Below are the code and all the weights of a small trained network. Each question names an input and a target symbol and asks about switching units off, where a switched-off unit gives its printed mean instead of its output.

import numpy as np


def w(rows, s, z=0):
    codes = np.array(rows[::2]) - 128.0
    scale = np.full(codes.shape[1], s)
    scale[-1] = z or s
    return codes * scale


def norm(h):
    return h / np.sqrt((h * h).mean(-1, keepdims=True) + 1e-5)


def f(y):
    return y / 2 * (1 + np.tanh(0.7978845608 * (y + 0.044715 * y**3)))


def softmax(a):
    e = np.exp(a - a.max(-1, keepdims=True))
    return e / e.sum(-1, keepdims=True)


def log_softmax(a):
    a = a - a.max(-1, keepdims=True)
    return a - np.log(np.exp(a).sum(-1, keepdims=True))


def net(x, mask):
    ids = ['αγδεηθλμτψω'.index(c) for c in x.split()]
    T = len(ids)
    res = E[ids] + P[:T]
    u = 0
    for l in range(2):
        r = norm(res)
        for j in range(3):
            rows = slice(2 * j, 2 * j + 2)
            q, k, v = (r @ M[l][rows].T for M in (Q, K, V))
            z = softmax(np.where(np.tri(T) > 0, q @ k.T / 2**0.5, -1e9)) @ v
            o = O[l][rows]
            res = res + np.where(mask[u + j], z, o[:, -1]) @ o[:, :-1]
        u += 3
        y = f(norm(res) @ A[l][:, :-1].T + A[l][:, -1])
        res = res + np.where(mask[u : u + 8], y, B[l][:, -1]) @ B[l][:, :-1]
        u += 8
    return log_softmax(norm(res)[-1] @ U[:, :-1].T + U[:, -1])


Q, K, V, O, A, B = {}, {}, {}, {}, {}, {}
E = w([
[141,165,76,96,142,108],'α',
[162,125,144,100,94,86],'γ',
[4,144,114,119,64,149],'δ',
[143,181,209,209,119,169],'ε',
[161,138,87,100,113,90],'η',
[133,157,68,109,142,103],'θ',
[128,160,71,105,145,104],'λ',
[128,165,64,110,145,105],'μ',
[157,136,93,102,116,89],'τ',
[77,123,151,127,97,84],'ψ',
[119,156,76,114,151,100],'ω',
],0.019)
P = w([
[97,56,134,2,185,100],'0',
[152,174,122,46,77,74],'1',
[132,191,137,75,117,104],'2',
[115,167,101,151,150,40],'3',
[137,171,107,165,147,62],'4',
[143,165,109,179,150,75],'5',
[144,158,111,191,155,83],'6',
[120,153,101,212,159,77],'7',
[124,146,112,214,161,90],'8',
],0.0095)
Q[0] = w([
[178,62,110,113,149,246],'L0H0',
[125,44,38,117,68,255],'L0H0',
[187,100,180,88,243,124],'L0H1',
[99,200,171,23,119,187],'L0H1',
[109,106,176,165,76,172],'L0H2',
[108,99,97,105,130,177],'L0H2',
],0.0096)
K[0] = w([
[120,115,23,49,102,101],'L0H0',
[4,112,84,69,140,107],'L0H0',
[165,139,108,84,162,85],'L0H1',
[102,78,100,120,147,177],'L0H1',
[80,114,110,109,102,119],'L0H2',
[95,135,128,102,105,163],'L0H2',
],0.011)
V[0] = w([
[153,137,120,1,139,24],'L0H0',
[165,223,77,151,133,159],'L0H0',
[72,159,96,228,136,251],'L0H1',
[35,109,71,73,135,98],'L0H1',
[67,93,91,81,107,117],'L0H2',
[46,139,242,171,86,151],'L0H2',
],0.0091)
O[0] = w([
[136,160,78,75,204,56,148],'L0H0',
[139,172,28,204,55,132,168],'L0H0',
[178,81,123,48,204,133,71],'L0H1',
[193,42,82,176,155,52,254],'L0H1',
[187,160,170,177,200,29,181],'L0H2',
[181,42,135,203,2,166,77],'L0H2',
],0.0073,0.0077)
A[0] = w([
[144,149,115,41,173,92,136],'L0N0',
[109,78,148,6,173,104,148],'L0N1',
[119,141,136,80,163,137,176],'L0N2',
[103,134,165,195,120,99,99],'L0N3',
[124,135,142,118,90,197,183],'L0N4',
[182,85,98,127,103,158,84],'L0N5',
[115,170,133,162,99,191,41],'L0N6',
[161,104,165,114,139,91,1],'L0N7',
],0.017,0.0026)
B[0] = w([
[67,133,117,109,141,76,255],'L0N0',
[162,190,163,68,134,9,194],'L0N1',
[99,110,88,113,77,112,147],'L0N2',
[192,134,67,128,99,185,225],'L0N3',
[92,79,139,120,141,65,167],'L0N4',
[157,68,117,125,142,122,141],'L0N5',
[103,151,164,161,140,84,201],'L0N6',
[110,141,114,144,157,139,146],'L0N7',
],0.012,0.0085)
Q[1] = w([
[93,119,78,152,167,123],'L1H0',
[81,43,178,5,209,141],'L1H0',
[158,110,174,65,174,132],'L1H1',
[81,24,131,79,75,188],'L1H1',
[79,128,151,167,68,87],'L1H2',
[212,209,36,93,152,79],'L1H2',
],0.012)
K[1] = w([
[124,136,152,153,164,112],'L1H0',
[109,101,159,27,69,107],'L1H0',
[73,183,56,109,138,8],'L1H1',
[130,166,188,86,205,90],'L1H1',
[164,172,140,148,162,103],'L1H2',
[120,57,107,69,117,101],'L1H2',
],0.015)
V[1] = w([
[164,137,244,65,103,75],'L1H0',
[183,94,149,70,58,120],'L1H0',
[107,86,64,42,165,80],'L1H1',
[93,114,2,65,117,127],'L1H1',
[64,52,121,14,242,90],'L1H2',
[168,169,118,131,169,132],'L1H2',
],0.008)
O[1] = w([
[46,125,166,193,137,131,133],'L1H0',
[125,101,200,157,140,147,83],'L1H0',
[152,130,117,180,142,121,125],'L1H1',
[138,110,169,184,144,107,124],'L1H1',
[149,69,174,108,85,248,253],'L1H2',
[85,82,114,136,108,127,147],'L1H2',
],0.012,0.0049)
A[1] = w([
[88,34,191,241,126,130,5],'L1N0',
[107,75,201,70,97,199,170],'L1N1',
[88,103,206,76,169,100,143],'L1N2',
[203,211,194,143,110,219,40],'L1N3',
[159,132,162,153,104,255,166],'L1N4',
[220,68,153,131,169,204,20],'L1N5',
[91,81,165,87,160,154,46],'L1N6',
[156,71,158,178,165,85,100],'L1N7',
],0.0099,0.0022)
B[1] = w([
[96,254,140,189,151,196,179],'L1N0',
[25,64,83,213,128,234,149],'L1N1',
[210,74,60,8,68,107,252],'L1N2',
[186,150,139,68,231,112,210],'L1N3',
[92,42,63,57,163,27,244],'L1N4',
[129,94,89,180,184,82,161],'L1N5',
[176,23,103,112,13,60,89],'L1N6',
[54,248,123,127,209,176,243],'L1N7',
],0.0076,0.0025)
U = w([
[96,130,129,95,201,50,202],'α',
[102,219,95,255,170,146,173],'γ',
[194,61,56,236,154,118,110],'δ',
[56,77,146,182,94,168,251],'ε',
[138,161,129,135,142,159,6],'η',
[143,145,118,125,155,168,42],'θ',
[141,142,121,131,153,166,28],'λ',
[137,147,111,121,156,176,65],'μ',
[140,156,134,140,141,158,27],'τ',
[182,136,121,169,97,134,44],'ψ',
[151,139,121,129,152,164,63],'ω',
],0.0086,0.0027)

Each question gives the input, a string of symbols that net reads in full, and the target symbol t.
The units are the heads (2 rows each of Q, K, V and O) and the neurons (one row each of A and B). Each row of codes is followed by its name. A weight is (code - 128) times the scale printed after its matrix; where a second scale follows, it is the last column's (O, A, B and U).
mask holds one flag per unit, layer by layer, with each layer's heads first. A switched-off unit (its flag False) gives its mean, the last column of its rows in O or B, instead of its output. The means were averaged over made-up inputs and are rounded, as every weight is.
A unit's drop is (log p(t) with every unit on - log p(t) with that unit switched off) / (log p(t) with every unit on - log p(t) with every unit switched off).
The circuit of an input: a set's keep is (log p(t) with only the set's units on - log p(t) with every unit switched off) / (log p(t) with every unit on - log p(t) with every unit switched off). Starting from the 12 units with the biggest drops (on a tie, the unit counted first), units are removed one at a time, each time the one whose removal leaves the highest keep (on an exact tie, the one counted first), for as long as the keep stays at least 0.8.
units of the circuit, in order: the units of the circuit, biggest drop first
most important unit: the unit with the biggest drop
k most important neurons: the k neurons with the biggest drops, biggest first
top k neurons in layer l: the k neurons of layer l with the biggest drops, biggest first
heads that matter: for each layer, one digit per head in row order, 1 if its drop is at least 0.15 and else 0, layers parted by /
drop when u is switched off: that unit's drop, to one decimal
input λ θ δ δ α γ ψ ψ, target γ: most important unit => L0H0
input ε δ ψ δ δ λ, target δ: 2 most important neurons => (L0N5; L0N4)
input ε ω τ, target ε: heads that matter => 110 / 110
input ψ ε η η, target ε: heads that matter => 111 / 000
input ε τ μ, target ε: units of the circuit, in order => (L0H0; L1H0; L0H2)
input ψ ψ ψ ω δ δ ε, target δ: units of the circuit, in order => (L0N3; L1N4; L0N1)
input μ ε δ η δ ψ λ, target δ: 2 most important neurons => (L0N6; L0N0)
input θ ε η γ θ ε ψ μ γ, target γ: heads that matter => 111 / 001
input μ τ δ τ μ ω δ, target γ: 2 most important neurons => (L1N0; L1N7)
input ψ μ α δ δ δ, target δ: units of the circuit, in order => (L0H2; L0N0; L0H1)
input ε ψ δ, target ε: heads that matter => 111 / 010
input ε ω η, target ε: 2 most important neurons => (L0N4; L1N1)
input ε δ α ψ ω δ δ μ, target δ: heads that matter => 110 / 000
input ε η δ, target ε: most important unit => L0H1
input ω ω μ δ δ δ, target δ: 2 most important neurons => (L0N0; L1N5)
input ε τ ψ δ δ δ ψ, target δ: 2 most important neurons => (L0N3; L0N4)
input ε μ ω, target ε: top 2 neurons in layer 0 => (L0N4; L0N3)
input λ δ ε θ λ, target ε: drop when L0H1 is switched off => 0.2
input ε τ γ, target ε: drop when L0H0 is switched off => 0.4
input ε μ ψ, target ε: drop when L1N2 is switched off => 0.0
input δ ε γ, target δ: top neuron in layer 0 => (L0N5)
